Below is a small trained network, with its code and all its weights. Each question gives an input and a class and asks what happens when units are switched off, that is, made to give their printed mean instead of their output.

import numpy as np


def w(rows, s, z=0):
    codes = np.array(rows[::2]) - 128.0
    scale = np.full(codes.shape[1], s)
    scale[-1] = z or s
    return codes * scale


def norm(h):
    return h / np.sqrt((h * h).mean(-1, keepdims=True) + 1e-5)


def f(y):
    return np.maximum(y, 0)


def log_softmax(a):
    a = a - a.max(-1, keepdims=True)
    return a - np.log(np.exp(a).sum(-1, keepdims=True))


def net(x, mask):
    res = np.array(x, float).reshape(1, 8) / 4 @ E
    u = 0
    for l in range(3):
        y = f(norm(res) @ A[l][:, :-1].T + A[l][:, -1])
        res = res + np.where(mask[u : u + 12], y, B[l][:, -1]) @ B[l][:, :-1]
        u += 12
    return log_softmax(norm(res)[-1] @ U[:, :-1].T + U[:, -1])


A, B = {}, {}
E = w([
[129,121,133,127,124,131,128],'x0',
[81,191,202,88,135,202,76],'x1',
[123,134,122,130,131,126,129],'x2',
[94,113,183,105,40,16,89],'x3',
[74,147,197,233,91,127,199],'x4',
[124,139,121,136,130,127,123],'x5',
[128,126,129,127,127,128,129],'x6',
[196,113,232,155,254,90,91],'x7',
],0.0053)
A[0] = w([
[64,217,163,33,105,70,96,176],'0.n0',
[90,43,131,200,53,37,141,194],'0.n1',
[142,156,173,150,193,24,68,201],'0.n2',
[65,58,125,146,175,197,162,56],'0.n3',
[168,102,68,88,137,97,111,83],'0.n4',
[132,99,106,109,163,83,177,87],'0.n5',
[55,85,207,149,130,147,229,4],'0.n6',
[2,160,128,61,97,157,146,143],'0.n7',
[144,116,27,208,233,120,197,108],'0.n8',
[11,132,221,193,135,197,152,101],'0.n9',
[119,126,138,158,157,133,215,93],'0.n10',
[96,107,212,184,109,111,224,58],'0.n11',
],0.0057,0.0029)
B[0] = w([
[69,83,158,107,143,20,86,213],'0.n0',
[104,108,79,163,110,78,170,254],'0.n1',
[37,45,82,90,136,88,234,241],'0.n2',
[242,191,161,117,136,205,140,150],'0.n3',
[127,128,92,120,102,142,120,176],'0.n4',
[145,136,3,129,158,179,158,158],'0.n5',
[85,226,121,235,90,148,85,168],'0.n6',
[117,103,209,63,109,207,251,205],'0.n7',
[204,76,218,103,60,146,135,213],'0.n8',
[127,218,55,129,122,91,33,213],'0.n9',
[207,173,66,165,117,126,46,163],'0.n10',
[100,192,24,206,151,74,44,194],'0.n11',
],0.0047,0.0052)
A[1] = w([
[119,182,160,113,119,155,34,6],'1.n0',
[106,85,177,125,129,100,166,138],'1.n1',
[161,147,164,174,106,103,199,152],'1.n2',
[103,105,169,148,159,182,79,63],'1.n3',
[103,131,110,120,144,55,120,91],'1.n4',
[149,110,105,36,160,120,116,139],'1.n5',
[147,117,76,183,192,254,145,121],'1.n6',
[84,112,97,156,100,79,128,130],'1.n7',
[128,176,125,83,51,104,111,56],'1.n8',
[119,132,231,145,217,81,100,67],'1.n9',
[149,101,111,138,146,94,119,78],'1.n10',
[72,101,109,134,83,165,179,4],'1.n11',
],0.0085,0.0025)
B[1] = w([
[34,125,202,90,165,172,159,170],'1.n0',
[183,200,143,123,113,135,121,199],'1.n1',
[50,139,36,130,128,147,49,198],'1.n2',
[63,118,135,61,80,113,177,157],'1.n3',
[191,142,217,113,107,188,104,221],'1.n4',
[64,159,70,210,100,191,20,239],'1.n5',
[214,163,241,102,98,2,95,237],'1.n6',
[188,111,178,69,169,159,85,253],'1.n7',
[156,143,90,143,131,130,166,190],'1.n8',
[125,99,97,168,113,187,231,219],'1.n9',
[69,124,189,198,161,139,162,179],'1.n10',
[162,178,96,60,65,178,160,184],'1.n11',
],0.0071,0.0047)
A[2] = w([
[79,225,141,170,127,117,172,134],'2.n0',
[139,92,142,187,116,88,110,62],'2.n1',
[116,78,199,221,255,144,160,195],'2.n2',
[104,100,163,80,111,19,128,8],'2.n3',
[70,167,146,73,135,182,100,115],'2.n4',
[79,214,86,201,156,80,118,89],'2.n5',
[132,55,87,172,155,123,202,198],'2.n6',
[145,118,105,43,134,142,61,155],'2.n7',
[67,178,151,94,105,119,161,116],'2.n8',
[189,66,33,173,91,76,137,132],'2.n9',
[34,109,132,130,65,57,106,216],'2.n10',
[114,109,75,103,195,131,14,85],'2.n11',
],0.0082,0.0018)
B[2] = w([
[121,36,73,157,114,125,86,210],'2.n0',
[110,116,64,77,159,169,157,185],'2.n1',
[135,160,37,67,3,122,165,249],'2.n2',
[192,218,174,134,123,122,127,176],'2.n3',
[103,44,145,171,201,61,157,216],'2.n4',
[134,103,118,129,101,188,74,194],'2.n5',
[89,128,127,68,164,125,128,180],'2.n6',
[140,155,89,218,103,107,141,205],'2.n7',
[152,79,83,89,222,101,156,204],'2.n8',
[15,106,246,117,236,131,148,254],'2.n9',
[232,172,162,172,164,163,107,221],'2.n10',
[100,154,91,197,56,176,94,193],'2.n11',
],0.0071,0.0057)
U = w([
[108,130,86,215,94,183,23,146],'0',
[246,188,209,103,112,115,112,187],'1',
[128,117,63,41,54,166,201,10],'2',
[51,79,182,89,212,143,149,166],'3',
],0.013,0.0014)

Each question gives the input, the list of numbers given to net, and the class t.
The units are the neurons (one row each of A and B). Each row of codes is followed by its name. A weight is (code - 128) times the scale printed after its matrix; where a second scale follows, it is the last column's (A, B and U).
mask holds one flag per neuron, layer by layer. A switched-off neuron (its flag False) gives its mean, the last column of its row in B, instead of its output. The means were averaged over made-up inputs and are rounded, as every weight is.
A unit's drop is (log p(t) with every unit on - log p(t) with that unit switched off) / (log p(t) with every unit on - log p(t) with every unit switched off).
The circuit of an input: a set's keep is (log p(t) with only the set's units on - log p(t) with every unit switched off) / (log p(t) with every unit on - log p(t) with every unit switched off). Starting from the 12 units with the biggest drops (on a tie, the unit counted first), units are removed one at a time, each time the one whose removal leaves the highest keep (on an exact tie, the one counted first), for as long as the keep stays at least 0.8.
circuit, biggest first: the units of the circuit, biggest drop first
top k neurons: the k neurons with the biggest drops, biggest first
top k neurons in layer l: the k neurons of layer l with the biggest drops, biggest first
input [-1,-4,7,3,1,3,-4,0], class 3: circuit, biggest first	[2.n9]
input [-5,-8,5,1,-4,-1,-2,-7], class 3: top 2 neurons in layer 2	[2.n9 2.n2]
input [-7,6,-2,3,-6,0,8,6], class 0: top 2 neurons	[1.n5 0.n2]
input [-8,4,6,4,-6,-1,-5,-5], class 0: top 2 neurons in layer 1	[1.n5 1.n6]
input [-1,6,-3,5,0,-2,-7,8], class 2: circuit, biggest first	[1.n9 2.n2]
input [4,-2,-1,4,-5,-2,-5,-4], class 0: top 2 neurons	[1.n6 1.n5]
input [5,-5,4,-3,-2,8,-2,3], class 3: top 3 neurons	[2.n9 0.n8 1.n7]
input [6,-6,1,0,7,-8,-7,5], class 0: top 2 neurons in layer 0	[0.n11 0.n6]
input [3,2,3,8,8,-1,2,5], class 0: top 3 neurons in layer 0	[0.n11 0.n6 0.n8]
input [5,-3,6,-1,-6,3,-5,8], class 2: circuit, biggest first	[2.n2 1.n9]
input [-3,7,-7,3,8,-6,2,3], class 0: top 3 neurons in layer 2	[2.n9 2.n0 2.n5]
input [-1,6,7,-5,-2,7,-2,-1], class 3: top 2 neurons in layer 2	[2.n4 2.n10]
input [-6,-7,-6,-2,-8,1,-6,-5], class 0: top 2 neurons in layer 1	[1.n5 1.n9]
input [5,8,-3,8,-3,-6,6,-2], class 1: circuit, biggest first	[2.n10]
input [8,8,-4,0,5,6,4,8], class 2: top 2 neurons in layer 2	[2.n2 2.n9]
input [1,7,1,4,4,-2,-1,-3], class 3: top 2 neurons	[1.n6 0.n7]
input [4,-6,-7,-1,5,1,-4,-4], class 3: top 2 neurons	[2.n9 1.n5]
input [4,-4,0,0,-4,8,7,6], class 2: top 2 neurons	[2.n2 1.n10]
input [-8,-1,-4,-4,3,0,-1,4], class 1: top 2 neurons	[1.n6 0.n0]
input [-7,2,3,-5,-2,3,4,-5], class 1: top 3 neurons	[1.n6 0.n2 2.n2]
input [-1,8,1,-8,0,-7,4,-5], class 1: top 2 neurons in layer 0	[0.n3 0.n0]
input [2,4,-4,1,-4,-6,8,2], class 0: top 2 neurons	[1.n5 2.n9]
input [7,-8,-3,3,0,-7,8,-2], class 3: top neuron	[2.n9]
input [-6,-3,8,-6,5,5,1,-3], class 1: top 2 neurons	[1.n6 1.n5]
input [6,4,-6,-2,0,1,2,5], class 2: top 3 neurons	[1.n9 2.n2 2.n9]
input [-5,8,-3,3,5,6,-2,1], class 3: top 2 neurons in layer 1	[1.n0 1.n5]
